Here is a tiny trained network, its code and every weight. The questions are about switching its units off for an input and a target symbol, where a switched-off unit gives its printed mean instead of its output.

import numpy as np


def w(rows, s, z=0):
    codes = np.array(rows[::2]) - 128.0
    scale = np.full(codes.shape[1], s)
    scale[-1] = z or s
    return codes * scale


def norm(h):
    return h / np.sqrt((h * h).mean(-1, keepdims=True) + 1e-5)


def f(y):
    return np.maximum(y, 0)


def softmax(a):
    e = np.exp(a - a.max(-1, keepdims=True))
    return e / e.sum(-1, keepdims=True)


def log_softmax(a):
    a = a - a.max(-1, keepdims=True)
    return a - np.log(np.exp(a).sum(-1, keepdims=True))


def net(x, mask):
    ids = ['αγδεζηθλμξτφψω'.index(c) for c in x.split()]
    T = len(ids)
    res = E[ids] + P[:T]
    u = 0
    for l in range(2):
        q, k, v = (norm(res) @ M[l].T for M in (Q, K, V))
        z = softmax(np.where(np.tri(T) > 0, q @ k.T / 2**0.5, -1e9)) @ v
        res = res + np.where(mask[u], z, O[l][:, -1]) @ O[l][:, :-1]
        u += 1
        y = f(norm(res) @ A[l][:, :-1].T + A[l][:, -1])
        res = res + np.where(mask[u : u + 8], y, B[l][:, -1]) @ B[l][:, :-1]
        u += 8
    return log_softmax(norm(res)[-1] @ U[:, :-1].T + U[:, -1])


Q, K, V, O, A, B = {}, {}, {}, {}, {}, {}
E = w([
[124,154,115,143,140,142],'α',
[90,101,77,150,176,159],'γ',
[139,152,111,129,142,146],'δ',
[125,136,119,157,146,133],'ε',
[100,108,113,180,142,133],'ζ',
[145,163,130,137,105,164],'η',
[114,149,115,160,130,146],'θ',
[124,153,135,176,102,141],'λ',
[133,156,148,154,127,108],'μ',
[117,131,90,136,144,181],'ξ',
[186,250,74,211,93,125],'τ',
[126,146,110,156,111,172],'φ',
[115,129,120,188,118,144],'ψ',
[139,164,154,126,134,102],'ω',
],0.0026)
P = w([
[137,111,138,77,121,106],'0',
[211,130,113,179,116,149],'1',
[230,136,117,189,125,149],'2',
[240,131,125,202,138,139],'3',
[240,129,131,227,139,122],'4',
[250,140,129,222,137,135],'5',
],0.0023)
Q[0] = w([
[233,75,108,191,83,141],'0.h1',
[254,92,82,221,167,171],'0.h1',
],0.0047)
K[0] = w([
[50,94,205,4,152,126],'0.h1',
[41,76,253,16,106,127],'0.h1',
],0.0037)
V[0] = w([
[231,4,207,112,232,65],'0.h1',
[164,36,198,211,37,206],'0.h1',
],0.0018)
O[0] = w([
[106,254,61,160,80,87,93],'0.h1',
[208,51,69,102,107,86,2],'0.h1',
],0.0034,0.00077)
A[0] = w([
[96,97,61,192,155,147,190],'0.n1',
[113,101,254,128,212,162,6],'0.n2',
[189,135,159,190,189,72,116],'0.n3',
[118,75,143,118,172,107,117],'0.n4',
[120,149,77,123,177,173,196],'0.n5',
[189,169,156,109,117,137,116],'0.n6',
[187,149,108,160,115,193,132],'0.n7',
[144,116,125,215,71,83,74],'0.n8',
],0.0033,0.0018)
B[0] = w([
[156,173,165,76,117,102,201],'0.n1',
[132,88,82,253,109,34,138],'0.n2',
[110,134,117,116,61,246,228],'0.n3',
[138,176,148,101,71,140,133],'0.n4',
[162,166,172,179,88,132,188],'0.n5',
[80,69,110,161,177,119,178],'0.n6',
[73,102,163,88,146,80,254],'0.n7',
[149,149,105,28,202,161,187],'0.n8',
],0.0029,0.0038)
Q[1] = w([
[244,174,178,217,152,246],'1.h1',
[11,71,45,24,111,2],'1.h1',
],0.0044)
K[1] = w([
[114,177,15,71,77,49],'1.h1',
[136,110,254,179,151,234],'1.h1',
],0.0043)
V[1] = w([
[123,145,85,1,153,14],'1.h1',
[216,183,48,162,85,147],'1.h1',
],0.0039)
O[1] = w([
[250,198,35,178,117,230,3],'1.h1',
[102,187,48,4,14,66,186],'1.h1',
],0.0031,0.0037)
A[1] = w([
[19,160,134,123,152,104,2],'1.n1',
[64,176,135,101,77,125,84],'1.n2',
[96,168,109,135,78,175,111],'1.n3',
[61,173,196,138,126,217,173],'1.n4',
[201,68,106,128,31,60,141],'1.n5',
[79,110,206,83,145,166,234],'1.n6',
[159,194,37,100,74,161,139],'1.n7',
[154,124,120,253,142,114,76],'1.n8',
],0.0038,0.002)
B[1] = w([
[217,129,157,78,116,232,173],'1.n1',
[225,103,112,101,153,153,183],'1.n2',
[119,94,154,56,162,111,160],'1.n3',
[114,106,87,94,202,39,217],'1.n4',
[137,186,195,130,187,15,169],'1.n5',
[134,167,78,169,52,205,255],'1.n6',
[57,45,144,179,95,144,207],'1.n7',
[118,176,59,111,143,4,142],'1.n8',
],0.0035,0.0041)
U = w([
[227,236,59,11,238,198,146],'α',
[19,58,13,241,32,215,139],'γ',
[123,125,139,97,99,87,4],'δ',
[22,27,250,3,23,209,110],'ε',
[21,242,239,174,239,240,183],'ζ',
[41,58,61,34,230,46,147],'η',
[236,119,71,248,233,183,218],'θ',
[226,193,11,206,37,231,121],'λ',
[245,119,224,134,183,21,152],'μ',
[244,16,241,235,39,239,99],'ξ',
[29,15,241,240,161,73,119],'τ',
[25,241,23,232,214,45,154],'φ',
[14,228,14,29,44,65,24],'ψ',
[237,15,11,169,2,16,79],'ω',
],0.0057,0.0033)

Each question gives the input, a string of symbols that net reads in full, and the target symbol t.
The units are the heads (2 rows each of Q, K, V and O) and the neurons (one row each of A and B). Each row of codes is followed by its name. A weight is (code - 128) times the scale printed after its matrix; where a second scale follows, it is the last column's (O, A, B and U).
mask holds one flag per unit, layer by layer, with each layer's heads first. A switched-off unit (its flag False) gives its mean, the last column of its rows in O or B, instead of its output. The means were averaged over made-up inputs and are rounded, as every weight is.
A unit's drop is (log p(t) with every unit on - log p(t) with that unit switched off) / (log p(t) with every unit on - log p(t) with every unit switched off).
The circuit of an input: a set's keep is (log p(t) with only the set's units on - log p(t) with every unit switched off) / (log p(t) with every unit on - log p(t) with every unit switched off). Starting from the 12 units with the biggest drops (on a tie, the unit counted first), units are removed one at a time, each time the one whose removal leaves the highest keep (on an exact tie, the one counted first), for as long as the keep stays at least 0.8.
circuit, biggest first: the units of the circuit, biggest drop first
most important unit: the unit with the biggest drop
top k neurons: the k neurons with the biggest drops, biggest first
top k neurons in layer l: the k neurons of layer l with the biggest drops, biggest first
input ζ δ ω ε, target λ: circuit, biggest first : [1.h1, 0.h1]
input ζ δ ζ α, target λ: circuit, biggest first : [1.h1, 0.h1]
input δ ξ μ λ, target α: most important unit : 0.n7
input ε ξ ξ, target ψ: circuit, biggest first : [0.h1, 1.h1, 0.n7]
input θ ξ λ ξ δ, target τ: circuit, biggest first : [0.h1, 0.n2]
input ξ μ μ ξ ω, target ε: circuit, biggest first : [0.n5, 0.n3]
input γ μ φ ψ φ, target η: circuit, biggest first : [1.n4, 0.n8]
input μ ξ α θ, target γ: top 2 neurons in layer 0 : [0.n3, 0.n7]
input ε δ δ, target ψ: top 2 neurons : [1.n6, 1.n7]
input ψ ξ ε δ, target ω: top 3 neurons in layer 0 : [0.n3, 0.n7, 0.n5]
input μ α ω η, target γ: top 2 neurons : [1.n7, 0.n3]
input θ δ ω τ, target ζ: top 2 neurons : [0.n2, 0.n7]
input μ ξ ξ, target γ: top 4 neurons : [1.n7, 0.n7, 0.n3, 0.n5]
input α φ μ μ ψ ξ, target ζ: circuit, biggest first : [0.h1]
input λ ξ ξ ψ, target μ: circuit, biggest first : [0.h1, 1.n5]
input γ θ δ ε, target η: top 2 neurons : [0.n5, 0.n3]
input ψ μ ψ δ, target ω: circuit, biggest first : [0.h1, 1.h1, 1.n7]
input ζ ε ξ φ, target λ: circuit, biggest first : [1.h1, 0.h1]
input ξ η ε ω, target ε: top 4 neurons : [0.n7, 0.n5, 0.n8, 1.n6]
input ε ψ ω, target ψ: most important unit : 0.h1
input ξ ψ μ ξ α ε, target ε: top 3 neurons : [0.n7, 0.n8, 0.n5]
input γ η ξ ξ ξ, target η: top 4 neurons : [0.n5, 0.n3, 0.n1, 0.n7]
